Below are the code and all the weights of a small trained network. Each question names an input and a class and asks about switching units off, where a switched-off unit gives its printed mean instead of its output.

import numpy as np


def w(rows, s, z=0):
    codes = np.array(rows[::2]) - 128.0
    scale = np.full(codes.shape[1], s)
    scale[-1] = z or s
    return codes * scale


def norm(h):
    return h / np.sqrt((h * h).mean(-1, keepdims=True) + 1e-5)


def f(y):
    return np.maximum(y, 0)


def log_softmax(a):
    a = a - a.max(-1, keepdims=True)
    return a - np.log(np.exp(a).sum(-1, keepdims=True))


def net(x, mask):
    res = np.array(x, float).reshape(1, 7) / 4 @ E
    u = 0
    for l in range(2):
        y = f(norm(res) @ A[l][:, :-1].T + A[l][:, -1])
        res = res + np.where(mask[u : u + 7], y, B[l][:, -1]) @ B[l][:, :-1]
        u += 7
    return log_softmax(norm(res)[-1] @ U[:, :-1].T + U[:, -1])


A, B = {}, {}
E = w([
[153,182,76,65,143,191,133,110,146,157],'x0',
[126,130,130,129,130,129,128,129,129,127],'x1',
[130,126,125,126,126,127,129,128,125,129],'x2',
[127,128,128,128,129,129,129,127,128,128],'x3',
[184,87,120,141,195,135,127,87,149,135],'x4',
[92,120,105,95,141,141,5,131,112,93],'x5',
[129,128,129,129,129,131,128,131,129,124],'x6',
],0.024)
A[0] = w([
[136,122,144,151,136,124,228,132,118,123,47],'0.n1',
[175,125,107,93,161,125,119,105,119,141,2],'0.n2',
[123,91,97,92,144,117,92,86,119,150,92],'0.n3',
[207,52,116,134,234,129,120,79,133,133,237],'0.n4',
[164,207,84,45,144,176,146,98,128,151,225],'0.n5',
[158,191,123,109,122,164,255,115,133,144,81],'0.n6',
[185,86,123,139,151,123,210,92,133,151,54],'0.n7',
],0.029,0.0045)
B[0] = w([
[96,177,98,146,111,150,125,113,216,132,210],'0.n1',
[130,154,144,116,55,108,129,89,151,223,170],'0.n2',
[104,151,142,125,72,119,90,150,140,97,176],'0.n3',
[160,167,132,191,163,158,109,73,31,65,253],'0.n4',
[155,177,121,94,230,126,80,155,201,122,248],'0.n5',
[171,103,137,127,119,37,161,151,3,123,249],'0.n6',
[111,36,122,106,183,197,164,113,174,186,216],'0.n7',
],0.031,0.028)
A[1] = w([
[82,42,113,138,45,219,132,74,82,115,93],'1.n1',
[138,94,129,69,93,61,155,201,228,185,85],'1.n2',
[188,118,175,118,184,137,99,121,162,169,1],'1.n3',
[119,110,127,187,29,170,254,86,123,150,150],'1.n4',
[109,100,76,42,143,149,100,148,175,171,86],'1.n5',
[64,54,94,98,76,129,124,167,162,112,36],'1.n6',
[115,147,69,111,186,202,121,70,115,135,76],'1.n7',
],0.034,0.0051)
B[1] = w([
[3,48,135,199,169,48,124,201,141,68,198],'1.n1',
[137,165,152,103,75,75,147,246,22,50,199],'1.n2',
[84,48,117,184,53,173,151,61,105,168,221],'1.n3',
[146,185,171,191,80,177,139,65,222,67,227],'1.n4',
[83,112,128,126,120,229,154,151,88,68,172],'1.n5',
[153,130,114,97,93,126,134,121,122,251,183],'1.n6',
[145,131,112,27,79,92,144,148,234,197,254],'1.n7',
],0.03,0.021)
U = w([
[133,158,165,162,39,121,202,145,157,75,209],'0',
[94,63,131,195,170,161,174,52,249,97,18],'1',
[69,95,132,128,92,83,95,174,117,182,250],'2',
[93,92,140,173,169,92,54,82,61,33,172],'3',
[195,132,124,94,167,65,183,194,46,92,147],'4',
[217,77,101,93,212,135,184,35,118,208,123],'5',
[105,158,110,41,126,199,93,207,116,69,66],'6',
[169,202,114,84,132,178,21,47,198,132,54],'7',
],0.018,0.0015)

Each question gives the input, the list of numbers given to net, and the class t.
The units are the neurons (one row each of A and B). Each row of codes is followed by its name. A weight is (code - 128) times the scale printed after its matrix; where a second scale follows, it is the last column's (A, B and U).
mask holds one flag per neuron, layer by layer. A switched-off neuron (its flag False) gives its mean, the last column of its row in B, instead of its output. The means were averaged over made-up inputs and are rounded, as every weight is.
A unit's drop is (log p(t) with every unit on - log p(t) with that unit switched off) / (log p(t) with every unit on - log p(t) with every unit switched off).
The circuit of an input: a set's keep is (log p(t) with only the set's units on - log p(t) with every unit switched off) / (log p(t) with every unit on - log p(t) with every unit switched off). Starting from the 12 units with the biggest drops (on a tie, the unit counted first), units are removed one at a time, each time the one whose removal leaves the highest keep (on an exact tie, the one counted first), for as long as the keep stays at least 0.8.
units of the circuit, in order: the units of the circuit, biggest drop first
k most important neurons: the k neurons with the biggest drops, biggest first
top k neurons in layer l: the k neurons of layer l with the biggest drops, biggest first
input [6,6,6,-2,-6,1,-5], class 6: top 2 neurons in layer 1 -> [1.n5; 1.n3]
input [-8,7,6,-2,3,1,8], class 3: top 3 neurons in layer 0 -> [0.n5; 0.n7; 0.n1]
input [1,3,-6,-1,6,-3,3], class 5: units of the circuit, in order -> [0.n4; 0.n7]
input [1,-6,-1,6,-2,3,0], class 6: 2 most important neurons -> [0.n4; 0.n6]
input [3,1,4,-3,-4,-2,-4], class 4: most important neuron -> [0.n6]
input [5,6,-1,-3,-2,-7,6], class 4: top 2 neurons in layer 0 -> [0.n6; 0.n4]
input [7,6,-2,-3,-7,1,4], class 6: 3 most important neurons -> [0.n5; 0.n4; 1.n5]
input [1,-5,-6,3,-2,8,3], class 6: 3 most important neurons -> [0.n4; 0.n6; 1.n5]
input [5,0,8,-4,1,-4,-1], class 5: 3 most important neurons -> [0.n6; 0.n7; 1.n3]
input [-8,-3,-2,6,-3,1,-8], class 2: 3 most important neurons -> [0.n4; 0.n2; 0.n1]
input [-8,1,1,-7,-2,2,3], class 2: top 4 neurons in layer 0 -> [0.n4; 0.n6; 0.n2; 0.n5]
input [-6,-7,3,0,0,5,-3], class 2: 3 most important neurons -> [0.n4; 0.n5; 0.n6]
input [0,6,2,3,2,-5,-1], class 1: 4 most important neurons -> [0.n7; 0.n5; 0.n1; 1.n4]
input [6,7,-1,2,-3,7,1], class 6: units of the circuit, in order -> [0.n4; 1.n5]
input [-7,2,-1,8,8,3,8], class 3: units of the circuit, in order -> [0.n4]
input [-6,8,-2,2,-2,3,0], class 2: top 4 neurons in layer 0 -> [0.n4; 0.n6; 0.n5; 0.n2]
input [-7,-4,8,-5,5,-8,3], class 1: top 2 neurons in layer 0 -> [0.n5; 0.n7]
input [1,6,-3,7,4,0,2], class 5: top 2 neurons in layer 1 -> [1.n4; 1.n7]
input [3,6,1,3,0,-1,-6], class 4: 3 most important neurons -> [0.n6; 0.n4; 1.n2]
input [-6,-6,-3,-5,-6,8,8], class 2: 4 most important neurons -> [0.n5; 0.n4; 0.n6; 1.n6]
input [-4,5,-6,6,2,-5,-4], class 1: units of the circuit, in order -> [0.n7]
input [4,8,-2,4,-7,5,1], class 6: 3 most important neurons -> [0.n4; 0.n6; 1.n5]
input [-1,1,-5,2,5,8,-1], class 3: 2 most important neurons -> [0.n5; 0.n7]
input [-2,-2,-3,-2,-3,6,1], class 2: top 4 neurons in layer 0 -> [0.n5; 0.n4; 0.n6; 0.n1]
input [2,-2,-8,4,-2,8,-2], class 6: 2 most important neurons -> [0.n4; 0.n6]
input [-2,7,2,-4,4,-7,4], class 1: top 3 neurons in layer 0 -> [0.n5; 0.n7; 0.n1]
